Below are the code and all the weights of a small trained network. Each question names an input and a class and asks about switching units off, where a switched-off unit gives its printed mean instead of its output.

import numpy as np


def w(rows, s, z=0):
    codes = np.array(rows[::2]) - 128.0
    scale = np.full(codes.shape[1], s)
    scale[-1] = z or s
    return codes * scale


def norm(h):
    return h / np.sqrt((h * h).mean(-1, keepdims=True) + 1e-5)


def f(y):
    return y / 2 * (1 + np.tanh(0.7978845608 * (y + 0.044715 * y**3)))


def log_softmax(a):
    a = a - a.max(-1, keepdims=True)
    return a - np.log(np.exp(a).sum(-1, keepdims=True))


def net(x, mask):
    res = np.array(x, float).reshape(1, 2) / 4 @ E
    u = 0
    for l in range(3):
        y = f(norm(res) @ A[l][:, :-1].T + A[l][:, -1])
        res = res + np.where(mask[u : u + 5], y, B[l][:, -1]) @ B[l][:, :-1]
        u += 5
    return log_softmax(norm(res)[-1] @ U[:, :-1].T + U[:, -1])


A, B = {}, {}
E = w([
[209,177,87,176,132,169,126,101,147,81],'x0',
[2,74,82,223,136,135,170,129,147,181],'x1',
],0.0046)
A[0] = w([
[255,217,97,138,141,193,122,104,126,21,50],'0.n0',
[223,196,157,68,127,128,81,122,140,60,101],'0.n1',
[86,99,172,93,133,81,119,172,131,138,85],'0.n2',
[115,139,146,114,165,110,107,106,167,151,2],'0.n3',
[71,99,79,192,129,155,147,133,162,146,80],'0.n4',
],0.0084,0.0046)
B[0] = w([
[195,165,229,74,105,60,24,35,219,58,251],'0.n0',
[204,206,124,62,220,253,210,57,65,141,244],'0.n1',
[133,121,152,140,63,72,77,181,126,62,169],'0.n2',
[123,108,185,116,149,119,87,151,132,117,116],'0.n3',
[167,117,112,106,156,220,139,72,72,173,203],'0.n4',
],0.0077,0.012)
A[1] = w([
[191,229,184,62,145,103,140,128,154,86,101],'1.n0',
[77,161,77,163,59,25,141,202,203,66,112],'1.n1',
[100,125,168,175,87,2,67,168,215,88,2],'1.n2',
[137,168,107,114,80,110,149,157,157,119,71],'1.n3',
[126,123,169,41,112,104,112,166,135,126,60],'1.n4',
],0.0074,0.0038)
B[1] = w([
[224,163,123,128,120,94,74,27,167,96,255],'1.n0',
[51,113,163,37,159,127,193,219,174,69,154],'1.n1',
[44,83,142,14,236,140,245,253,160,89,158],'1.n2',
[125,111,137,150,107,188,213,87,109,130,119],'1.n3',
[167,146,99,177,224,199,164,94,189,115,143],'1.n4',
],0.0072,0.0095)
A[2] = w([
[215,221,150,172,158,117,65,70,187,56,103],'2.n0',
[92,93,179,123,2,97,15,151,81,135,4],'2.n1',
[95,124,98,195,87,149,188,100,127,133,118],'2.n2',
[117,136,157,100,57,99,56,156,102,136,24],'2.n3',
[122,55,160,139,31,114,101,121,86,127,65],'2.n4',
],0.0085,0.0034)
B[2] = w([
[234,92,136,71,25,100,36,40,254,43,249],'2.n0',
[176,167,200,200,22,24,18,170,110,222,139],'2.n1',
[149,155,115,81,180,115,154,110,150,91,140],'2.n2',
[99,135,121,146,113,106,123,96,132,178,124],'2.n3',
[141,180,135,154,123,97,126,186,156,68,136],'2.n4',
],0.0076,0.015)
U = w([
[3,57,189,24,184,58,227,247,180,22,76],'0',
[61,45,21,213,250,237,236,40,17,219,173],'1',
[92,134,221,233,12,10,2,220,32,235,15],'2',
[242,215,155,23,81,99,72,17,225,33,251],'3',
],0.0092,0.003)

Each question gives the input, the list of numbers given to net, and the class t.
The units are the neurons (one row each of A and B). Each row of codes is followed by its name. A weight is (code - 128) times the scale printed after its matrix; where a second scale follows, it is the last column's (A, B and U).
mask holds one flag per neuron, layer by layer. A switched-off neuron (its flag False) gives its mean, the last column of its row in B, instead of its output. The means were averaged over made-up inputs and are rounded, as every weight is.
A unit's drop is (log p(t) with every unit on - log p(t) with that unit switched off) / (log p(t) with every unit on - log p(t) with every unit switched off).
The circuit of an input: a set's keep is (log p(t) with only the set's units on - log p(t) with every unit switched off) / (log p(t) with every unit on - log p(t) with every unit switched off). Starting from the 12 units with the biggest drops (on a tie, the unit counted first), units are removed one at a time, each time the one whose removal leaves the highest keep (on an exact tie, the one counted first), for as long as the keep stays at least 0.8.
units of the circuit, in order: the units of the circuit, biggest drop first
unit that matters most: the unit with the biggest drop
k most important neurons: the k neurons with the biggest drops, biggest first
top k neurons in layer l: the k neurons of layer l with the biggest drops, biggest first
drop when u is switched off: that unit's drop, to one decimal
input [5,4], class 1: units of the circuit, in order	0.n0, 0.n4, 1.n0, 2.n0
input [2,2], class 1: unit that matters most	0.n0
input [-5,5], class 2: 2 most important neurons	0.n1, 0.n2
input [-7,4], class 2: 3 most important neurons	0.n0, 0.n1, 0.n4
input [-8,7], class 2: top 2 neurons in layer 0	0.n1, 0.n0
input [-7,7], class 2: 2 most important neurons	0.n1, 0.n2
input [-4,3], class 2: 2 most important neurons	0.n0, 0.n1
input [-5,2], class 0: top 2 neurons in layer 0	0.n2, 0.n1
input [-6,4], class 2: top 2 neurons in layer 0	0.n0, 0.n1
input [1,8], class 1: drop when 2.n0 is switched off	0.2
input [-1,0], class 0: drop when 0.n1 is switched off	1.0
input [-7,5], class 2: drop when 0.n1 is switched off	0.9
input [-1,1], class 2: top 2 neurons in layer 1	1.n0, 1.n4
